Here is a tiny trained network, its code and every weight. The questions are about switching its units off for an input and a target symbol, where a switched-off unit gives its printed mean instead of its output.

import numpy as np


def w(rows, s, z=0):
    codes = np.array(rows[::2]) - 128.0
    scale = np.full(codes.shape[1], s)
    scale[-1] = z or s
    return codes * scale


def norm(h):
    return h / np.sqrt((h * h).mean(-1, keepdims=True) + 1e-5)


def softmax(a):
    e = np.exp(a - a.max(-1, keepdims=True))
    return e / e.sum(-1, keepdims=True)


def log_softmax(a):
    a = a - a.max(-1, keepdims=True)
    return a - np.log(np.exp(a).sum(-1, keepdims=True))


def net(x, mask):
    ids = ['γεηθλτ'.index(c) for c in x.split()]
    T = len(ids)
    res = E[ids] + P[:T]
    u = 0
    for l in range(3):
        r = norm(res)
        for j in range(2):
            rows = slice(2 * j, 2 * j + 2)
            q, k, v = (r @ M[l][rows].T for M in (Q, K, V))
            z = softmax(np.where(np.tri(T) > 0, q @ k.T / 2**0.5, -1e9)) @ v
            o = O[l][rows]
            res = res + np.where(mask[u + j], z, o[:, -1]) @ o[:, :-1]
        u += 2
    return log_softmax(norm(res)[-1] @ U[:, :-1].T + U[:, -1])


Q, K, V, O = {}, {}, {}, {}
E = w([
[195,125,119,32,83,163,141],'γ',
[93,133,132,153,113,156,176],'ε',
[133,218,218,158,5,139,167],'η',
[126,209,125,63,127,103,115],'θ',
[134,123,102,149,35,46,91],'λ',
[171,192,163,138,161,199,120],'τ',
],0.019)
P = w([
[250,87,161,193,225,20,1],'0',
[57,215,37,140,63,223,68],'1',
[99,188,79,151,60,139,92],'2',
[103,186,85,152,72,127,77],'3',
[107,198,91,147,83,125,75],'4',
[108,202,96,145,99,141,62],'5',
[123,199,101,137,101,130,70],'6',
[130,199,94,123,107,134,71],'7',
[174,194,106,127,125,126,78],'8',
],0.0053)
Q[0] = w([
[152,185,128,57,1,112,99],'0.h1',
[184,181,26,77,168,112,74],'0.h1',
[207,156,108,91,61,124,162],'0.h2',
[162,69,153,82,184,151,133],'0.h2',
],0.0089)
K[0] = w([
[163,10,158,151,177,100,149],'0.h1',
[255,119,235,119,135,63,99],'0.h1',
[169,146,180,131,176,42,33],'0.h2',
[118,171,157,140,68,183,131],'0.h2',
],0.0078)
V[0] = w([
[198,15,223,109,200,20,46],'0.h1',
[41,175,133,123,253,150,166],'0.h1',
[156,237,37,212,128,123,176],'0.h2',
[110,152,173,95,162,66,74],'0.h2',
],0.0049)
O[0] = w([
[107,210,52,123,89,158,168,169],'0.h1',
[204,188,51,116,132,4,148,2],'0.h1',
[77,140,230,37,151,94,140,153],'0.h2',
[37,254,173,213,217,219,88,157],'0.h2',
],0.0061,0.0055)
Q[1] = w([
[112,96,77,151,95,119,118],'1.h1',
[165,150,219,133,26,137,138],'1.h1',
[213,191,80,20,91,254,113],'1.h2',
[103,11,163,171,183,102,155],'1.h2',
],0.0081)
K[1] = w([
[152,178,106,100,104,125,92],'1.h1',
[230,43,102,158,154,79,83],'1.h1',
[2,36,120,158,182,193,237],'1.h2',
[180,168,122,143,118,170,64],'1.h2',
],0.0082)
V[1] = w([
[104,225,71,195,112,254,125],'1.h1',
[108,180,198,175,155,103,109],'1.h1',
[63,63,151,121,117,159,134],'1.h2',
[175,70,123,169,231,53,172],'1.h2',
],0.0066)
O[1] = w([
[202,124,101,254,113,25,160,182],'1.h1',
[170,40,112,128,139,164,92,121],'1.h1',
[129,73,219,165,106,188,110,132],'1.h2',
[129,159,139,203,100,38,120,2],'1.h2',
],0.009,0.0086)
Q[2] = w([
[219,122,117,54,187,149,41],'2.h1',
[132,173,83,74,190,183,245],'2.h1',
[131,168,56,71,115,108,37],'2.h2',
[173,109,189,154,176,189,246],'2.h2',
],0.011)
K[2] = w([
[251,131,110,113,129,118,86],'2.h1',
[145,174,123,65,146,177,184],'2.h1',
[56,87,161,102,139,160,167],'2.h2',
[199,158,136,123,113,94,140],'2.h2',
],0.016)
V[2] = w([
[204,31,88,111,150,70,2],'2.h1',
[139,140,129,56,222,138,207],'2.h1',
[107,109,113,116,48,250,49],'2.h2',
[182,67,92,149,135,134,201],'2.h2',
],0.0072)
O[2] = w([
[107,128,2,76,241,190,167,102],'2.h1',
[49,164,123,131,37,188,58,103],'2.h1',
[108,92,55,154,175,18,170,254],'2.h2',
[216,33,182,82,58,195,96,116],'2.h2',
],0.0084,0.009)
U = w([
[177,70,67,2,44,223,105,4],'γ',
[81,15,205,29,186,70,86,116],'ε',
[196,41,226,190,29,87,135,231],'η',
[69,247,74,75,131,74,55,51],'θ',
[176,78,14,186,157,37,233,129],'λ',
[217,114,95,226,184,241,73,155],'τ',
],0.0079,0.0012)

Each question gives the input, a string of symbols that net reads in full, and the target symbol t.
The units are the heads (2 rows each of Q, K, V and O). Each row of codes is followed by its name. A weight is (code - 128) times the scale printed after its matrix; where a second scale follows, it is the last column's (O and U).
mask holds one flag per head, layer by layer. A switched-off head (its flag False) gives its mean, the last column of its rows in O, instead of its output. The means were averaged over made-up inputs and are rounded, as every weight is.
A unit's drop is (log p(t) with every unit on - log p(t) with that unit switched off) / (log p(t) with every unit on - log p(t) with every unit switched off).
The circuit of an input: a set's keep is (log p(t) with only the set's units on - log p(t) with every unit switched off) / (log p(t) with every unit on - log p(t) with every unit switched off). Starting from all 6 units, units are removed one at a time, each time the one whose removal leaves the highest keep (on an exact tie, the one counted first), for as long as the keep stays at least 0.8.
circuit, biggest first: the units of the circuit, biggest drop first
most important unit: the unit with the biggest drop
heads that matter: for each layer, one digit per head in row order, 1 if its drop is at least 0.15 and else 0, layers parted by /
drop of u: that unit's drop, to one decimal
input λ ε γ η, target λ: circuit, biggest first => (0.h1 2.h1 1.h1 2.h2)
input η τ λ η τ τ λ ε, target ε: circuit, biggest first => (0.h1 0.h2 1.h1)
input η η γ θ ε η, target ε: circuit, biggest first => (0.h1 1.h1 0.h2)
input γ η τ ε λ λ θ, target η: most important unit => 0.h1
input λ λ ε ε λ ε λ τ, target λ: circuit, biggest first => (1.h2 2.h1 0.h1)
input ε τ τ τ θ λ, target θ: circuit, biggest first => (0.h1 1.h2 2.h2)
input γ η τ γ γ ε θ λ, target η: circuit, biggest first => (2.h2 0.h1 1.h1)
input λ ε γ, target λ: heads that matter => 10 / 11 / 11
input λ λ τ γ θ η ε θ, target λ: heads that matter => 10 / 11 / 10
input λ γ γ λ ε η γ, target λ: circuit, biggest first => (0.h1 1.h2 2.h2 2.h1)
input γ γ λ γ γ ε η γ, target η: circuit, biggest first => (0.h1 1.h2)
input η γ γ λ γ γ ε η γ, target ε: heads that matter => 11 / 11 / 01
input γ θ λ γ θ ε γ τ, target η: circuit, biggest first => (1.h2 0.h1 2.h1)
input η γ γ ε τ γ, target ε: most important unit => 0.h1
input η γ η λ θ γ η ε θ, target ε: circuit, biggest first => (0.h1 1.h1)
input ε γ γ γ τ, target θ: heads that matter => 11 / 11 / 00
input γ η τ ε θ γ γ θ, target η: circuit, biggest first => (0.h1 1.h2 2.h1)
input ε η τ γ η, target θ: heads that matter => 11 / 11 / 01
input γ γ ε λ γ λ λ λ τ, target η: heads that matter => 11 / 11 / 00
input τ τ γ θ λ τ ε η θ, target γ: circuit, biggest first => (2.h2 0.h1)
input θ γ γ η γ ε, target τ: circuit, biggest first => (2.h2 1.h2)
input θ η η γ λ λ ε λ, target τ: most important unit => 2.h2
input η ε γ τ, target ε: circuit, biggest first => (0.h1 0.h2 1.h1)
input τ ε η, target γ: heads that matter => 11 / 11 / 11
input ε λ γ λ γ λ γ, target θ: circuit, biggest first => (0.h1 1.h2 1.h1 0.h2)
input γ ε γ λ λ τ λ η γ, target η: heads that matter => 10 / 11 / 00
input θ γ ε λ γ, target τ: most important unit => 0.h2
input γ η γ θ η θ γ ε, target η: heads that matter => 01 / 00 / 10
input η τ ε λ γ γ λ λ η, target ε: drop of 2.h1 => 0.2
input η λ η ε, target ε: drop of 0.h2 => 0.3
